Here is a tiny trained network, its code and every weight. The questions are about switching its units off for an input and a target symbol, where a switched-off unit gives its printed mean instead of its output.

import numpy as np


def w(rows, s, z=0):
    codes = np.array(rows[::2]) - 128.0
    scale = np.full(codes.shape[1], s)
    scale[-1] = z or s
    return codes * scale


def norm(h):
    return h / np.sqrt((h * h).mean(-1, keepdims=True) + 1e-5)


def f(y):
    return y / 2 * (1 + np.tanh(0.7978845608 * (y + 0.044715 * y**3)))


def softmax(a):
    e = np.exp(a - a.max(-1, keepdims=True))
    return e / e.sum(-1, keepdims=True)


def log_softmax(a):
    a = a - a.max(-1, keepdims=True)
    return a - np.log(np.exp(a).sum(-1, keepdims=True))


def net(x, mask):
    ids = ['ΔΘΠΨαβγεζημσω'.index(c) for c in x.split()]
    T = len(ids)
    res = E[ids] + P[:T]
    u = 0
    for l in range(2):
        q, k, v = (norm(res) @ M[l].T for M in (Q, K, V))
        z = softmax(np.where(np.tri(T) > 0, q @ k.T / 3**0.5, -1e9)) @ v
        res = res + np.where(mask[u], z, O[l][:, -1]) @ O[l][:, :-1]
        u += 1
        y = f(norm(res) @ A[l][:, :-1].T + A[l][:, -1])
        res = res + np.where(mask[u : u + 4], y, B[l][:, -1]) @ B[l][:, :-1]
        u += 4
    return log_softmax(norm(res)[-1] @ U[:, :-1].T + U[:, -1])


Q, K, V, O, A, B = {}, {}, {}, {}, {}, {}
E = w([
[199,153,69,116,101],'Δ',
[85,110,139,128,106],'Θ',
[129,172,181,124,112],'Π',
[83,112,120,121,107],'Ψ',
[181,152,95,137,106],'α',
[51,111,137,111,97],'β',
[52,163,134,2,135],'γ',
[107,151,9,40,160],'ε',
[131,156,93,112,101],'ζ',
[77,126,126,111,142],'η',
[136,161,115,155,156],'μ',
[112,131,115,66,97],'σ',
[155,59,156,90,146],'ω',
],0.023)
P = w([
[12,69,156,147,145],'0',
[73,176,114,66,128],'1',
[99,183,87,74,160],'2',
[107,194,92,76,171],'3',
[109,192,94,74,177],'4',
[119,187,80,79,185],'5',
],0.011)
Q[0] = w([
[82,245,173,200,202],'0.h1',
[164,64,116,149,2],'0.h1',
[88,147,207,162,145],'0.h1',
],0.0085)
K[0] = w([
[151,44,103,74,160],'0.h1',
[117,255,134,81,136],'0.h1',
[115,117,93,139,203],'0.h1',
],0.01)
V[0] = w([
[95,76,1,101,179],'0.h1',
[197,85,198,41,192],'0.h1',
[99,216,157,122,74],'0.h1',
],0.0074)
O[0] = w([
[122,88,57,95,50,254],'0.h1',
[118,168,127,156,247,150],'0.h1',
[85,154,142,90,125,119],'0.h1',
],0.012,0.0041)
A[0] = w([
[110,108,127,61,108,53],'0.n1',
[34,146,93,140,136,2],'0.n2',
[97,127,185,251,87,24],'0.n3',
[42,92,66,206,104,167],'0.n4',
],0.011,0.0045)
B[0] = w([
[143,89,94,208,111,255],'0.n1',
[167,176,126,186,111,161],'0.n2',
[94,114,199,194,2,118],'0.n3',
[184,173,128,130,160,219],'0.n4',
],0.014,0.0031)
Q[1] = w([
[43,189,49,98,68],'1.h1',
[175,124,41,58,185],'1.h1',
[61,169,62,4,65],'1.h1',
],0.011)
K[1] = w([
[150,71,139,147,208],'1.h1',
[69,107,208,167,171],'1.h1',
[160,4,158,178,140],'1.h1',
],0.016)
V[1] = w([
[5,132,142,64,126],'1.h1',
[67,84,145,223,105],'1.h1',
[141,140,230,99,112],'1.h1',
],0.018)
O[1] = w([
[29,210,174,69,69,141],'1.h1',
[105,72,213,248,72,151],'1.h1',
[232,214,168,102,61,3],'1.h1',
],0.012,0.0057)
A[1] = w([
[135,94,64,144,143,8],'1.n1',
[114,70,86,117,129,253],'1.n2',
[162,130,154,116,222,47],'1.n3',
[128,182,252,60,116,251],'1.n4',
],0.016,0.007)
B[1] = w([
[80,215,31,182,13,158],'1.n1',
[177,151,203,86,154,254],'1.n2',
[135,61,213,153,7,142],'1.n3',
[166,185,43,118,219,174],'1.n4',
],0.012,0.015)
U = w([
[195,233,212,137,88,47],'Δ',
[164,137,156,193,91,236],'Θ',
[68,105,108,88,138,117],'Π',
[251,100,127,179,157,83],'Ψ',
[16,101,162,133,158,98],'α',
[75,117,165,51,53,55],'β',
[51,170,135,101,82,38],'γ',
[119,42,99,181,212,68],'ε',
[150,61,50,91,138,127],'ζ',
[140,31,175,126,121,253],'η',
[193,126,121,91,28,122],'μ',
[214,159,172,95,194,141],'σ',
[73,158,149,181,85,184],'ω',
],0.019,0.0071)

Each question gives the input, a string of symbols that net reads in full, and the target symbol t.
The units are the heads (3 rows each of Q, K, V and O) and the neurons (one row each of A and B). Each row of codes is followed by its name. A weight is (code - 128) times the scale printed after its matrix; where a second scale follows, it is the last column's (O, A, B and U).
mask holds one flag per unit, layer by layer, with each layer's heads first. A switched-off unit (its flag False) gives its mean, the last column of its rows in O or B, instead of its output. The means were averaged over made-up inputs and are rounded, as every weight is.
A unit's drop is (log p(t) with every unit on - log p(t) with that unit switched off) / (log p(t) with every unit on - log p(t) with every unit switched off).
The circuit of an input: a set's keep is (log p(t) with only the set's units on - log p(t) with every unit switched off) / (log p(t) with every unit on - log p(t) with every unit switched off). Starting from all 10 units, units are removed one at a time, each time the one whose removal leaves the highest keep (on an exact tie, the one counted first), for as long as the keep stays at least 0.8.
units of the circuit, in order: the units of the circuit, biggest drop first
unit that matters most: the unit with the biggest drop
top k neurons: the k neurons with the biggest drops, biggest first
top k neurons in layer l: the k neurons of layer l with the biggest drops, biggest first
input Π σ η, target Δ: units of the circuit, in order : [1.h1]
input Δ Δ Θ, target ζ: units of the circuit, in order : [1.h1, 0.h1]
input β ω α, target Δ: top 2 neurons : [0.n1, 1.n4]
input β Δ ω β, target ω: top 2 neurons in layer 0 : [0.n2, 0.n1]
input Δ μ ω β, target ω: top 2 neurons in layer 1 : [1.n4, 1.n1]
input σ μ Δ, target α: units of the circuit, in order : [1.h1, 0.n1]
input ω σ μ, target ε: units of the circuit, in order : [0.h1, 1.n2]
input μ ω ω, target Ψ: top 3 neurons : [0.n1, 0.n4, 0.n3]
input η β Ψ η Θ, target ε: units of the circuit, in order : [1.h1, 0.n4, 0.n2]
input Θ Ψ η, target Θ: units of the circuit, in order : [1.h1, 0.n4, 0.h1]
input ω ζ Π ω η, target σ: top 2 neurons : [1.n1, 0.n1]
input Δ Ψ Ψ γ, target ζ: top 2 neurons in layer 0 : [0.n4, 0.n1]
input Θ ω Δ α μ σ, target β: top 4 neurons : [0.n4, 0.n1, 1.n4, 0.n2]
input ω μ η Δ, target μ: unit that matters most : 1.n4
input μ η β σ σ, target Ψ: units of the circuit, in order : [1.h1, 0.n4, 0.n3]
input Δ ω Δ ω σ, target ζ: units of the circuit, in order : [1.h1, 0.n1]
input μ ζ Π, target Ψ: units of the circuit, in order : [1.h1, 0.n4]
input ω Π ω Ψ, target σ: top 2 neurons in layer 1 : [1.n1, 1.n4]
input μ ζ η ε, target Ψ: units of the circuit, in order : [1.h1, 0.n4, 0.n3]
input Θ Π η Δ, target Θ: unit that matters most : 1.h1
input ε ω σ σ Δ, target ζ: units of the circuit, in order : [0.h1, 1.h1]
input μ ω β ω ω ω, target Ψ: top 2 neurons : [0.n4, 0.n1]
input ω ω η, target σ: top 2 neurons : [0.n1, 1.n1]
input Π Π Δ, target Δ: top 2 neurons in layer 0 : [0.n3, 0.n4]
input σ μ σ β β ω, target η: top 3 neurons : [0.n1, 1.n4, 1.n2]
input μ ε γ σ Δ ζ, target Ψ: top 2 neurons in layer 0 : [0.n4, 0.n3]
input α η Δ Δ, target μ: units of the circuit, in order : [0.h1]
input ω ω Θ, target σ: top 2 neurons in layer 0 : [0.n1, 0.n3]
input ζ ω α Π μ Θ, target σ: top 2 neurons : [0.n1, 0.n4]
input Ψ α Π σ μ σ, target η: top 2 neurons in layer 0 : [0.n4, 0.n2]
